Below are the code and all the weights of a small trained network. Each question names an input and a target symbol and asks about switching units off, where a switched-off unit gives its printed mean instead of its output.

import numpy as np


def w(rows, s, z=0):
    codes = np.array(rows[::2]) - 128.0
    scale = np.full(codes.shape[1], s)
    scale[-1] = z or s
    return codes * scale


def f(y):
    return np.maximum(y, 0)


def softmax(a):
    e = np.exp(a - a.max(-1, keepdims=True))
    return e / e.sum(-1, keepdims=True)


def log_softmax(a):
    a = a - a.max(-1, keepdims=True)
    return a - np.log(np.exp(a).sum(-1, keepdims=True))


def net(x, mask):
    ids = ['αεζηλμξπστφω'.index(c) for c in x.split()]
    T = len(ids)
    res = E[ids] + P[:T]
    q, k, v = (res @ M[0].T for M in (Q, K, V))
    z = softmax(np.where(np.tri(T) > 0, q @ k.T / 4**0.5, -1e9)) @ v
    res = res + np.where(mask[0], z, O[0][:, -1]) @ O[0][:, :-1]
    y = f(res @ A[0][:, :-1].T + A[0][:, -1])
    res = res + np.where(mask[1:9], y, B[0][:, -1]) @ B[0][:, :-1]
    return log_softmax(res[-1] @ U[:, :-1].T + U[:, -1])


Q, K, V, O, A, B = {}, {}, {}, {}, {}, {}
E = w([
[125,180,49,89,205,90],'α',
[56,117,167,114,66,191],'ε',
[132,172,51,124,132,180],'ζ',
[125,123,111,154,11,60],'η',
[110,142,140,3,120,95],'λ',
[100,187,122,181,130,107],'μ',
[123,139,74,177,123,218],'ξ',
[61,137,176,154,117,169],'π',
[209,125,177,136,206,150],'σ',
[197,199,216,163,164,153],'τ',
[103,174,152,187,176,43],'φ',
[112,186,73,185,140,125],'ω',
],0.017)
P = w([
[46,99,18,139,235,254],'0',
[59,125,52,141,201,221],'1',
[75,144,83,135,186,203],'2',
[81,155,101,131,174,188],'3',
[98,165,122,127,163,176],'4',
[102,181,136,120,156,166],'5',
[114,178,142,119,146,159],'6',
[123,187,165,119,135,152],'7',
[133,194,173,113,134,145],'8',
[134,207,185,113,130,139],'9',
[141,208,195,107,112,135],'10',
[133,226,195,98,113,130],'11',
],0.0072)
Q[0] = w([
[165,132,108,7,116,164],'h0',
[23,83,214,108,232,133],'h0',
[5,149,253,17,62,188],'h0',
[126,173,89,186,86,32],'h0',
],0.012)
K[0] = w([
[212,148,123,43,141,164],'h0',
[149,51,246,123,206,122],'h0',
[254,112,240,113,78,162],'h0',
[41,166,121,120,83,66],'h0',
],0.015)
V[0] = w([
[169,250,109,201,84,234],'h0',
[254,36,79,186,159,142],'h0',
[100,120,101,105,250,113],'h0',
[139,198,75,52,119,127],'h0',
],0.0098)
O[0] = w([
[146,143,32,255,96,109,254],'h0',
[34,158,127,120,108,61,27],'h0',
[222,158,181,122,102,134,232],'h0',
[142,80,218,163,131,142,130],'h0',
],0.0095,0.0073)
A[0] = w([
[128,119,151,164,58,95,3],'n0',
[130,68,59,134,249,127,143],'n1',
[100,73,105,86,121,184,152],'n2',
[77,87,88,158,148,111,89],'n3',
[78,117,148,129,123,75,208],'n4',
[116,180,142,103,178,164,252],'n5',
[132,140,108,23,144,56,103],'n6',
[166,138,150,60,122,13,130],'n7',
],0.018,0.0037)
B[0] = w([
[91,86,153,95,250,93,173],'n0',
[150,124,199,165,59,166,183],'n1',
[123,247,148,77,114,78,164],'n2',
[159,132,110,94,117,92,167],'n3',
[73,87,103,146,52,175,151],'n4',
[140,80,108,201,118,151,254],'n5',
[171,66,206,153,139,191,143],'n6',
[61,154,78,60,199,55,181],'n7',
],0.019,0.009)
U = w([
[118,118,177,127,95,123,16],'α',
[57,253,151,108,128,195,51],'ε',
[113,111,162,116,111,161,27],'ζ',
[129,71,160,83,30,68,198],'η',
[139,125,224,80,132,173,130],'λ',
[120,113,163,119,108,141,29],'μ',
[119,100,171,124,100,131,39],'ξ',
[216,87,177,230,120,204,189],'π',
[2,75,195,131,81,144,231],'σ',
[127,186,36,159,215,90,215],'τ',
[118,113,170,128,115,150,2],'φ',
[123,115,172,119,100,124,23],'ω',
],0.0062,0.0042)

Each question gives the input, a string of symbols that net reads in full, and the target symbol t.
The units are the heads (4 rows each of Q, K, V and O) and the neurons (one row each of A and B). Each row of codes is followed by its name. A weight is (code - 128) times the scale printed after its matrix; where a second scale follows, it is the last column's (O, A, B and U).
mask holds one flag per unit, heads first, then neurons. A switched-off unit (its flag False) gives its mean, the last column of its rows in O or B, instead of its output. The means were averaged over made-up inputs and are rounded, as every weight is.
A unit's drop is (log p(t) with every unit on - log p(t) with that unit switched off) / (log p(t) with every unit on - log p(t) with every unit switched off).
The circuit of an input: a set's keep is (log p(t) with only the set's units on - log p(t) with every unit switched off) / (log p(t) with every unit on - log p(t) with every unit switched off). Starting from all 9 units, units are removed one at a time, each time the one whose removal leaves the highest keep (on an exact tie, the one counted first), for as long as the keep stays at least 0.8.
units of the circuit, in order: the units of the circuit, biggest drop first
k most important neurons: the k neurons with the biggest drops, biggest first
drop when u is switched off: that unit's drop, to one decimal
input μ π λ π ω π η μ π σ σ, target τ: 2 most important neurons => [n1, n7]
input π π φ π φ ε π ε π π ζ ε, target ε: 2 most important neurons => [n2, n5]
input α λ φ λ, target λ: 2 most important neurons => [n6, n2]
input τ π σ φ π α φ α π π σ, target τ: units of the circuit, in order => [h0, n7]
input τ ε ζ π τ, target τ: units of the circuit, in order => [h0, n1]
input π φ π ξ π π λ α, target π: units of the circuit, in order => [n1]
input α φ τ π π σ σ π τ τ, target τ: 2 most important neurons => [n1, n0]
input λ ζ π π φ ε, target ε: units of the circuit, in order => [n2, h0]
input π τ ξ λ τ π α ε π ω π ξ, target τ: 3 most important neurons => [n5, n1, n0]
input μ ξ ε π ε σ ε φ σ λ ξ, target τ: units of the circuit, in order => [h0, n5]
input π λ ε ε ζ φ φ ω ω π φ, target τ: units of the circuit, in order => [n7, n1]
input η α ω φ μ ε π α ζ π φ λ, target λ: 2 most important neurons => [n6, n7]
input π π α φ π π σ ε π ω λ, target σ: drop when n6 is switched off => 1.6
input φ η μ π τ π φ φ π π σ π, target σ: drop when n3 is switched off => 0.0
input λ π τ λ, target τ: drop when n5 is switched off => 0.2
input σ ε σ σ ζ π π π α, target π: drop when n2 is switched off => 0.1
input τ φ ω α τ α π φ π, target τ: most important neuron => [n0]
